Each row of numbers stands for one element and depends on some of the facts below. Use the named rows to name the rest.

Facts:
μ: points at; ρ: uses; χ: refers to
notok {μ=dubek, ρ=kiski, χ=suno}
fleplik {μ=sudal, χ=donel, diplos, bretis}
zozum {ρ=klaske, χ=fledril, zasi, flasuflum, siga}
lisas {μ=tosam, ρ=lefi}
fifen {μ=rovafis, χ=ploflono}
ribe {ρ=skoste}
geri {ρ=drimivor}
viba {μ=palogris, ρ=veligra}
klodrono {μ=tiske}
stuzir {ρ=budar, χ=modran, gragak}
noflom {ρ=sotrasun, χ=fledril}
nakur {μ=koflu, ρ=zozum}
metritrum {ρ=lates}
bubri {ρ=raflo, χ=nuza, bizaze, troflo}
raflo {ρ=drudras}
steplas {μ=troskem, ρ=simun}
klaske {ρ=graplu}
riflok {ρ=begel}
sudal {μ=sotrasun}
trizo {μ=braflil, ρ=votik}
koflu {μ=drimivor}
rutrar {χ=bubri, siga}
brostir {μ=troflo, χ=siga}
sogar {μ=pidrin}
tosam {μ=fledril, ρ=fleplik, χ=zasi, kedram, siga}
kiski {μ=ninumin}
modran {ρ=gobus}
radak {μ=skelis, ρ=troskem, χ=fifen}
flasuflum {μ=brostir, ρ=pidrin}
kedram {χ=flasuflum, siga}
donel {μ=vela, ρ=radre, χ=siga}
duris {ρ=sovefa, χ=gopor}
nustaster {χ=bubri}
bizaze {χ=zasi}
skoste {ρ=vele, χ=noflom}
tudrem {χ=kleder, siga}
troflo {ρ=sogar, χ=siga}
drilolam {ρ=dukladruk}
kluplafli {μ=satel, ρ=metritrum}
lobek {μ=fubo, ρ=guskogol}
brufim {ρ=riflok}
vela {μ=gragak, ρ=tragrom}
ruklur {ρ=bretis}
sudi {ρ=stadol}
rilim {ρ=vela}
neste {ρ=sanen}
sovefa {μ=zogren, ρ=rovafis, χ=trimelir, dukladruk}
muskun {μ=tudrem, ρ=stodram}
ploflono {μ=lubovum, χ=zozum, modran, gopor, flasuflum, gigum, suno}
muzir {ρ=bruses, χ=stadol, modran}
nuza {ρ=netro}
grovol {μ=zapudrom}
brigos {ρ=troflo}
beklar {μ=bretis, ρ=geri}
drudras {ρ=lubovum}
klatum {χ=tragrom, fledril, trizo}
plagruk {μ=dunak, ρ=sudal}
fubo {μ=mitok}
riplu {ρ=gigum, χ=zasi, kedram}
pidrin {ρ=gopor}
tobrester {χ=bubri}
gudritil {μ=beklar, ρ=braflil}
zogren {μ=sevas, ρ=bakurak}
gropi {μ=sanen}
gragak {μ=stodram, χ=donel, flasuflum, dukladruk, siga}
gigum {μ=gropi, ρ=radak, χ=zasi, flasuflum, siga}
pedrem {ρ=nuza}
kleder {μ=neste, χ=bretis, gigum}
fledril {μ=notok, ρ=latrol, χ=zasi}
diplos {ρ=neste}
begel {μ=tobrester, ρ=veflem}
lubovum {χ=modran, rutrar, sevas, fifen}
fludru {ρ=dreskipin}
lates {μ=muskun, χ=siga}
stidram {μ=brigos}
sanen {μ=sogar, ρ=gudritil}
kelam {χ=tosam, raflo}
braflil {μ=metritrum, ρ=lisas, χ=tragrom}
zoflen {μ=lobek}
vate {χ=ploflono, gigum, siga}
votik {μ=veligra, ρ=ribe}
dreflo {μ=fleplik, χ=modran, nuza}
zasi {χ=siga}
visidru {ρ=lotriran, χ=siga}
stadol {ρ=fledril}
zapudrom {ρ=pabas}
rovafis {μ=kluplafli}
netro {μ=radak, ρ=nakur}
budar {μ=brufim, ρ=nustaster}
guskogol {ρ=visidru}
gufu {ρ=modran, χ=modran, kedram}
radre {ρ=diplos}
nemer {ρ=redre, χ=gopor, suno}
dunak {μ=donel}
mitok {μ=redre}
vibran {ρ=drilolam}
duskoflol {ρ=tosam}
palogris {μ=kleder, χ=vate}
sustel {μ=gudritil}
ninumin {μ=fefis}
tiske {μ=lates}
bruses {μ=nakur, ρ=mukli}
pabas {μ=degriple}
siga {μ=fifen}
gobus {μ=grovol, ρ=grido}
lefi {μ=gobus, ρ=muzir}
degriple {μ=visidru, χ=vate}
redre {μ=veflem}
graplu {μ=latrol, ρ=nemer}
viste {μ=zozum}
dukladruk {ρ=lobek, χ=zasi, siga}
trata {χ=skoste, mukli, sevas}
mukli {ρ=drulom}
troklor {μ=begel}
veflem {ρ=muskun}
dreskipin {ρ=ruklur}
latrol {μ=drulom, ρ=zogren}
drafil {ρ=trizo}
veligra {μ=noflom, χ=nustaster}
drimivor {μ=siga, ρ=notok}
trimelir {χ=zozum, brostir, fledril, diplos, duskoflol, siga}
gopor {ρ=lukim}
sotrasun {μ=viba, ρ=steplas, χ=bubri}
drulom {μ=stidram, ρ=rilim}
skelis {χ=fifen, siga}

Some elements and their rows:
lotriran: [  5 -10  16  20  10  -8  14  17   2 -19   1 -23  15  -7 -10   8 -25  -9
  25 -11  17  -5   0   1  -2 -14  -6  -4  -8   3  -6]
ninumin: [  5   0  18  10  10  -9  23  17  -1 -26  -6 -17  21 -16 -15   8 -22 -11
  21 -16   8  -9   2  -2  -5 -21  -5  -1  -6   3  -7]
sovefa: [  3   4  19  -1  12  -8  18   3  -1 -17  -2 -18  26 -12 -19  10 -24 -15
  16 -18  13 -10   9  -3  -2 -18  -8 -10  -7   2  -6]
riflok: [  7  -9  17  13   9  -5  16  14   4 -27   5 -25  12 -14 -14   8 -26 -12
  23 -19  22   1   0   1   0 -12  -4 -14 -13   8  -9]
lukim: [  7 -11  16  17   9  -8  13  18   3 -21   2 -22  16  -9 -13   8 -22 -10
  27 -13  15  -2   1  -1  -2 -16  -5  -5 -10   4  -7]
viba: [ -2  -6   8   1  10 -14  35  16   8 -14  -6 -18  11 -20 -11   6 -23  -8
  19 -23  16 -17   9  13  -1 -28 -17  -2   0  15 -14]
palogris: [  0   6  15  -5  10 -15  23   0   3   5  -7  -8  20  -2 -14   9 -21 -15
  21 -27  15 -20  18   3   1 -27 -19 -10  -3   8 -10]
lisas: [ 10  -2  13   6  14  -9  25  17   4 -26  -3 -26  21 -26 -22  13 -18 -10
  19 -18  16 -17   3  -1 -13 -20  -4  -3  -9  -6   0]
braflil: [-49 -21  23  11 -13  -5 -11  19   6 -38  33 -18  57 -46  -6   8 -26   5
  -6 -41  33 -43  30 -25   3 -17 -26  -8   5 -41 -26]
sudi: [  7 -10  14  15  10  -6  15  15   3 -25   6 -24  14 -14 -13   7 -24 -11
  24 -16  21  -1   0   1  -3 -13  -5 -11 -11   7  -7]
rilim: [ 10  -1  15  18  10  -4  17  22   6 -21   8 -29  12 -18 -18   1 -20  -9
  23 -10  22  -7   6  -1   1 -10  -7  -9 -15   6  -2]
flasuflum: [  7  -1  21  15  15  -4  29  23   2 -38  -6 -22   8 -25 -20   9 -26 -14
  21 -11  14  -6  -1   7 -11 -27   1   1  -9  10 -10]
kedram: [  8  -7  17  16  11  -8  12  18   2 -19   3 -21  14  -8 -16  10 -23 -13
  28 -10  15  -2  -1   3  -3 -18  -5  -4 -12   7  -7]
ploflono: [  7   5  22  10  12  -7  21  12  -1 -22  -7 -13  14 -10 -15   9 -24 -14
  23 -17  12 -11   6  -1  -9 -24  -3  -2  -8   3  -8]
suno: [ 10   0  28  27  17  -2  15  20   3 -25  -1  -9 -11   0 -13   9 -28 -18
  36 -16  26 -13   6   4 -16 -28   7  -3 -17   4 -12]
sogar: [  6   1  17  10  11  -4  24  15   1 -27  -4 -17  22 -17 -14   7 -22 -14
  21 -13   4 -12  -4  -7  -9 -19  -7  -2 -10   0  -9]
donel: [  0 -10  16   3  15 -20  26  21  -7 -34  -3 -15  18 -13 -41   2 -36 -20
  16 -18  13   0  18  -4 -11 -18  13   2  -1   9   1]
stuzir: [ 11  -4  15   7  12 -10  11   2   1 -11   5 -21  21  -4 -17  10 -22 -14
  24 -16  21  -3   6  -1   0 -10  -8 -16 -11   4  -2]
viste: [  5  -2  19  11  10  -9  22  17  -1 -25  -6 -17  21 -15 -15   7 -23 -11
  21 -16  10  -8   2  -2  -4 -21  -6  -1  -6   3  -8]

Name these rows:
No name comes twice in this set of rows, the named rows included.
[ 10  -1  11  -3  10 -15  23   5  -1  -8  -8 -20  33  -9 -17  10 -18 -10
  19 -17   4  -5   4  -2   3 -15 -13  -6  -3   6  -2] : dreflo
[  4  -9  -4 -19   8 -23  32   0   5   4  -3 -31  40 -19 -16   9 -16  -8
  10 -20   6  -4   5  10  15 -12 -29 -12   5  20  -2] : sotrasun
[ 12  11  29  10  16  -2   6 -12   1  -2   3  -2   2  15 -16   9 -26 -21
  28 -28  36 -22  23  -7  -9 -18   0 -22 -18  -4  -6] : duris
[ -1 -11  24  22  18  -9  13  39   5 -39   7 -36  -4 -32 -32  23 -31 -27
  25  12  14   9 -15  23 -11 -38   6   7 -19  24 -13] : raflo
[ 10  -3  17   9  10 -10   9   3   1  -8   2 -17  22   3 -14   8 -20 -12
  27 -18  18  -6   7  -6   1 -10 -10 -13 -10   0  -2] : skelis
[  9  -5  15  14   8  -3  14  15   3 -29   4 -22  12 -15 -14  14 -27 -11
  23 -20  22   6   1   1   3 -13  -5 -16  -9   8  -7] : veflem
[-36 -16  25  24  -7   3  12  41   6 -64  16 -22  24 -52  -6   1 -34  -2
   4 -25  23 -17   5  -7  -1 -25 -12   1  -3  -8 -33] : trizo
[  5 -11  21  26  14  -7  16  33   3 -33   1 -24   2 -18 -18  12 -26 -16
  32  -5  14   1  -9   9 -10 -27   2   4 -13  12 -12] : bretis
[ 12 -22  -2   0   7 -21  16  15   0 -12   3 -43  49 -17 -17  12 -14  -6
  19  -2  -4  17 -15   3  15  -1 -18  -5  -1  14   5] : nustaster
[  6   8  19  -1  11  -7  18   0  -1 -12  -3 -15  31  -7 -18  10 -20 -19
  19 -16   3 -15   0 -12  -5 -17 -11  -9 -12  -4  -6] : lates
[ 16   0  27   8  15  -7  16   3  -6 -36  -3 -17  28 -27 -12  -4 -15 -10
  19 -13  17  -9   9   8 -11 -22  -7   0  -2  13 -10] : nakur

The same elements again, as new rows of numbers:
Some rows with their names:
viba: [ 29   4  -1  10  52  30 -19  -8 -22   6 -20   8  12  23   2 -16  -2  11
   8 -26  -5  12 -30  -3   1  -8 -18   9  22]
sanen: [  6   6 -17  -6  32  38   5   4 -12   9 -25 -13  31   6 -30  -5  11  38
   9  -9 -20  -2 -16  15 -22   0 -38  37   0]
sogar: [ 10   7 -12   0  26  32 -14   8   0   3 -37 -15  21   6 -26 -21   7  19
   3  -5 -26  10 -18   4 -21 -15 -19  25   1]
fludru: [ 23   7  -5   8  32  15 -23   6  -8   4 -25  -6  15   0 -10 -13  10  28
  -1   3 -10  23 -14  -1 -13 -14 -21  31  -4]
dreskipin: [ 21   3  -2   7  31  18 -20   6  -5   2 -27  -9  17   2 -14 -15   8  20
  -2   4 -13  19 -13   0 -17 -14 -19  26  -6]
begel: [ 17   7  -9   5  34  28 -19   6  -4   6 -30  -8  17   7 -16 -18   6  17
   1   0 -18  21 -14   1 -17 -10 -23  28   4]
muskun: [ 12  10 -15   1  27  31 -16   7  -1   6 -35 -14  19   5 -24 -20   7  24
   2  -7 -25  13 -19   3 -18 -15 -19  29   4]
brufim: [ 24   7  -6   8  33  14 -24   6  -8   4 -24  -7  12  -1 -10 -12   9  29
  -3   2 -10  25 -12  -2 -12 -14 -20  31  -3]
degriple: [ 22   3  -3  -1  45  26 -25 -12  -9   0 -32 -27  49   3 -18 -26  13  21
   2  -3  -7  21  -7   2 -21  -5   1  34  11]
steplas: [ 17   5  -6   6  34  27 -18   5  -4   4 -32  -9  18   6 -16 -17   5  18
   2   0 -17  20 -14   1 -19 -11 -20  27   1]
stadol: [ 27  -2  -5   9  30  22 -20  17  -8  10 -40   2 -32   2 -29  -4   2  25
   1   0 -15  22 -13   1 -16 -15 -40   9 -17]
gragak: [ 36  -2  -9   0  34  31 -20  -2 -10  10 -44  -1  16   4  -3 -31 -10  15
 -19   4 -15  28  -1  18 -33   1 -30  33   0]
siga: [ 20  20 -15  23  41  37 -18  12  -5   3 -35  -1 -10  23 -18  -7   2  14
  34   8 -20  32  21 -13 -30  -9 -31  23 -10]
vela: [ 30 -10 -26  -3  35  15 -13 -15   8  -4 -48  -7  15  -1  17 -41 -35  16
  -7  17 -10  29  -8  34 -45   8 -41  26  11]
lefi: [  5  15  -6   1  50  28  -9  10  -9  -2 -45 -14  21  20 -11 -11   4  27
   8   3   1   4 -16  20 -17   0 -31  34  -7]
lubovum: [ 13  -2  10  -5  36  21 -24  -4   5  -2 -20 -11  39   1 -21 -20   7  16
  -3  10  -1  11  -9   2 -23 -27  -6  30   5]
brostir: [ 21   5  -9   6  34  29 -16   4  -8   7 -36 -11  13   7 -16 -16   6  19
   4  -3 -19  21 -14   3 -19  -5 -22  25  -2]
satel: [ 21   6  -2  11  32  18 -20   4  -4  -1 -25  -7  15   5 -14 -13   9  19
   4   7  -9  18  -7  -1 -20 -15 -18  27  -9]
vele: [ 21   0   3   8  26  24 -18   6  -1  -3 -30  -8  17   4 -19 -15   8  11
  -2   5 -15  13 -13   2 -21 -16 -16  22 -10]

Which element is each row?
No name comes twice in this set of rows, the named rows included.
[  8  19 -23   4  24  29 -11  13   3   0 -32 -12  20   7 -21 -24  10  23
   1  -9 -33  12 -23   0 -12 -11 -26  36   8] : fledril
[ 44 -16 -21  -5  33  33  -1 -15 -20  18 -25   5  22  -7   1 -21 -17  30
 -15   5 -18  30   7  29 -46  22 -56  38   7] : donel
[  7   5  -1   0  34  18 -21  20  19 -10 -13  23 -11   3 -35 -16  -8  20
  -6  16   0   6 -18  -8 -12 -36 -55  30  11] : sevas
[ 30 -14  -9  16  25  24   8   5 -19   3 -15   1  -8  -4 -26   7   9  31
  10  -1 -23   8  -8   8 -25   6 -54  18 -19] : diplos
[ 40  -9   4  -3  51  13 -37   4 -12 -23 -25 -38  32  -8 -30 -38  31  20
  -8  -9  -1  11  12  -4 -18   3   9  38  18] : nemer
[ 17  25 -11  30  13   8  -4  14  -1 -25  -6  -8  56  13  25 -24  17   4
  -7   7 -34  11 -28  -4  -9   1 -11  54  -4] : klatum
[ 11  20 -32  58  -1  -9  22  20  15 -56 -13  -5  20  16  42 -25  -3  -4
  13  13 -54   4 -46   3 -11  18 -42  36 -14] : tragrom
[ 10   7  -5  -1  44  37   0   5 -14   7 -30  -8  28  14 -20  -6   9  28
   8  -1 -11   2 -12  17 -22   3 -39  36  -3] : gudritil
[ 24 -14  -6   6  27  23   2  -7 -13   1  -2  -6  24  -6 -18   0   9  31
   9   5 -15  10  -7   8 -29  -3 -37  26  -4] : radre
[ 19   6  -5   0  38  28 -21  -3  -7   7 -32 -18  37   6 -11 -21  10  20
   3  -2 -16  23 -12   4 -21  -8  -7  30   7] : sovefa
[ 26  -1  -1   9  36  18 -21  -1  -8  -2 -32 -15  19   0 -20 -16  12  22
  -2   1 -10  17  -8   2 -17  -9 -13  26  -7] : vate
[ 24  -2   2   9  45  37 -15  -7 -13   3 -26   4  16  25  -6 -20  -2   0
   9 -20 -12   5 -26  -1  -8  -8 -17   7  16] : sudal

The same elements again, as new rows of numbers:
Named rows:
kluplafli: [-11  18  -5 -10  -8 -12  -4  -9  -9  -3 -10  -5  -5  -8  -6   2  -4  14
 -13  -8   8  -3  -8  27  -3  -2  -5  -5   2   7 -10  18  -3]
vela: [ -9   1   1 -14   3 -12  -8  -8 -15  -2   3  -5  -5  -7  -6  -6  -5   4
  -8  13   8  -7 -10  10  -8 -18  14  -3  -7   5  -7  -3  -9]
koflu: [ -3   9 -12  -1 -10 -15  11  -7  -2   0  -1   2  -5 -14   6  -6  -3  16
 -14  -5  -4  18   1  27  -5  -9  -7   4   5  10  -6   9   3]
zasi: [ 38  -6   4   2  14  39   1  -8   9   1 -11  -7  -4  13  36  -9  -4  -1
  -4  -6  -6  -3  -5 -13  22  34  -9  -2  -4 -19   7  14  12]
viba: [ -6  -7  -6   2 -16 -14  -6  17 -10  -2  -9  -7   9  -7  -6  12  10  10
  -4  -3  -1   2 -14   0 -11 -14  14  -5  -1  16  -2  10  10]
degriple: [ 13  -6  15  26 -15  30   0  26   7  -3  -8  -1  -9 -11  -4  -2  -4 -10
  -7  16  13  -5   0 -12  28  10  -4  -6   3  -4  -6  -3  -8]
skoste: [ -5  -7   0  -5   1  11 -13   4  13   4  -8  -4  -4   3  -6  -2  -3   4
  -5  -6   3 -10  -9 -10   5   8  -3  -3   3 -19   9   6   3]
trizo: [ 27  -1 -10 -16  18   9  -6  -4  14  16  -8  -6 -14  17  -2  -3  22   4
 -11  23  -5 -13 -12 -13  28 -18  28  -8  16  -1  21  -5  62]
sogar: [ -5  -4  -3  -6   4 -12   1  -9  -7   2  14  10  18  -6   1  -2  -1   3
   1  -3 -10   6  -9   9 -12 -19  -6   6 -10   6  -9  -6  -6]
lisas: [ -7   3 -13   6  16 -17  -5   8 -21  -5 -12  -7  -6  -9  -4  -8 -11 -14
  -6  -9 -12 -10  -8  -8  -7 -15  28  -4  -5  42   5  -6   0]
stuzir: [ -4  -8  -5   6 -19   2  -8   3   6   2  -7  -6 -10  16  -4   9  -5 -14
  14  -5  -2 -10  28 -10  -7  16 -10  -3  -9 -22  -8  -2 -15]
fifen: [  8  24  14  -1 -18  10  35  -8  15  -4  17  -4  -6  14  12 -10  -2   4
  -6  -6 -10  17  10 -11  -1  42  -6  17  -7 -11  -1  28  -6]
gopor: [ -4  39  29 -15 -15  -8  26 -11   4  -3  20 -10  -9  34  -2  -7  -6  -4
  -1  -8  -9  -8  -6 -11  11  18  -2  16  -3  20   1  16  13]
diplos: [ -2   4  -6   0  24  17  -4  -3  -1  -1 -14  -7  -8  11  29  -9  -7 -13
  -7  -8  -7 -11 -10 -15  22  30  -5  -1   1 -17  46  16  23]
ruklur: [ -6   0   0  -9   3 -14  -4  -7 -11  -4  -3   3  -3  -4  -6  -3  -1   5
  -7  -7  -1  -9  -7   3  -2 -16  -1   0  -4  16   1  -4   1]
geri: [-12  -2  -7  -7   4 -12  -5 -10 -12  -1  -6  -3  -6  -6  -8  -3   0   6
  -7  -4   2  -7  -7   7  -6 -16  -1  -3 -11   7   0  -4   3]
budar: [ -4   5 -12  13  24 -13  -5   7  -9  -5 -10   3  -4  -8  -8  19  -2  -8
  -5  -2  -6  -1 -11   0  -2 -16   2  -1  -2  31 -11   5  14]
klodrono: [ -3  -1  -8  -3  19 -11  -6  -4   1  -5  21   3  36  -7  -4   5  -1  -2
   8  -5  -7  18  10  -7  -8 -19 -11  32  -6  12  -5  -4   2]
netro: [ -6  12 -11  -6  29   6   2  42   1   0 -11  -3  21  -4  -1  41   2  -8
   9   2 -12  34  -9 -11  -8 -20   7  -2  -2  23  12  -7  23]

Rows to name:
No name comes twice in this set of rows, the named rows included.
[ -8  30  -9 -13  47 -14  -5  23   0   7   4  -5  30  -8  -5  25  -7 -11
  19  -6  -9  30   3  -7 -10 -18  -4  34  -4   4  27  -7  -1] : graplu
[ 44  33  29   3  17  41  26  -8  12  -3  -7 -11  -7  21  50  -7  -4  19
 -10  -3  -4  21 -11  -7  13  60  -3  28  -4 -24  15  51  38] : siga
[  0  -6   1 -23  18  26  -1  27  10  27   6 -10  -9  22  -1  -5  -6 -12
  52  23  -1 -11  -5 -14  28  13 -10  -5   9 -27  40 -13 -12] : zozum
[ 13  31  34 -10 -18   1  39  -2   9  -1  31  -5  -8  20  -3  -8  -4  -3
   1  -5  -6   5 -12 -12   9  14 -12  16  -4  21 -11   8  15] : suno
[ 39  29   6  -1  26  23 -13  -2   8  -3   1  -9  -2  32  -4  -5  -6 -11
  -8  -9  -3 -11  -9 -18  10  16  -7  29  -7 -20  22  19  32] : flasuflum

Now the same elements, written a new way:
Named rows:
fifen: [ -1   0   9 -39   3 -16 -22  12  36 -19   2 -11   7]
mukli: [ 26 -19   5  -7 -25   8  18  -5   9  36  14   7  -3]
klaske: [-19  -3   6   2  -3 -10   7  -2 -12   5  13   6  -6]
plagruk: [  5  14   1   7  -6   0   2  -8   3  -4   1 -23   1]
tosam: [ 28  10   1   0  12   2  -6   3   2 -32 -56  26  -2]
duskoflol: [-12 -10   4   9  -7  -4   1 -11   0  12   6  -5 -11]
ruklur: [-14  -7   3   4  -5  -4   6  -5  -5  11  10   3  -7]
lotriran: [-17  -2   1  -3   0  -7  13   3 -11   9  17  14   0]
troflo: [ 14 -21  20  26  31 -12 -28  22 -12  21 -43  28  18]
simun: [-15  -5   2  -1  -1  -4  12   2  -8  11  14  12  -1]
begel: [  1  14   3  -1  -1  -3   7  -2  -1  -8   3 -18   4]
muzir: [ 28 -14 -27 -16 -13   2  -2  -1  10  31  11  12 -18]
stadol: [-15  -8   3   6  -6  -5   4  -7  -5  10  11   1  -8]
nustaster: [ -1 -11 -21 -11  -3  18 -71  32  -7   2  47  23   6]
sanen: [ -3  22 -36   4  16  17  15  -6  24  10  -4 -19  19]
bizaze: [ -1 -10 -17 -18 -13  11  -3 -15   9 -32 -21  46 -37]
sovefa: [  8   9  -1  -5   1   3  -2   1   1 -14  -6  -5   1]
sevas: [-12  -7   1   4  -6  -3   5  -6  -3  12  12   3  -6]
geri: [-14  -7   2   5  -6  -4   6  -6  -6  11  10   2  -7]

Name these rows:
No name comes twice in this set of rows, the named rows included.
[ 3 20 -1 -4  0  0 13  5 -5 -6  8 -9 10] : sogar
[ 22 -22  22  -2 -32  23  19  -5  12  26  16  12  10] : rilim
[ -1 -12  -8  -5 -11   5  -4 -19   8 -20 -24  31 -34] : riplu
[ 10 -19  10  10  15  -7 -11   1  -4 -13 -58  46 -13] : dukladruk
[ -2 -12 -16  -3  -5  15 -61  20  -3   7  34  15   0] : tobrester
[  7  13  -7 -13   2   8 -14  14  -2 -15  14  -2  10] : veligra
[  0  12   8   4  -4  -6  -1  -6  -4 -13   1 -25  -2] : netro
[ -6 -12 -12  -7 -17   8  -7 -20   9 -19  -8  24 -35] : noflom
[  4  12   3   6  -5  -2   1  -8   2  -8   0 -26  -1] : beklar
[-14  -9   5   9  -9  -7 -14  -8  -7   4  14  -5 -15] : nuza
[ 37  20  19   7 -35  32  21  -4  15   7   9  -2  27] : vela
[  5   8   2   3  -3  -1   3  -8   4 -13 -11 -18  -3] : flasuflum
[  3 -14   3   7   7  -3  -7   2  -3   1 -26  30  -6] : trimelir
[ 19  12 -43 -15  12   4   5   1  19  13  -5 -13   0] : braflil
[ 17 -21   9  11  21  -6 -10   5  -2 -11 -73  57  -9] : zasi

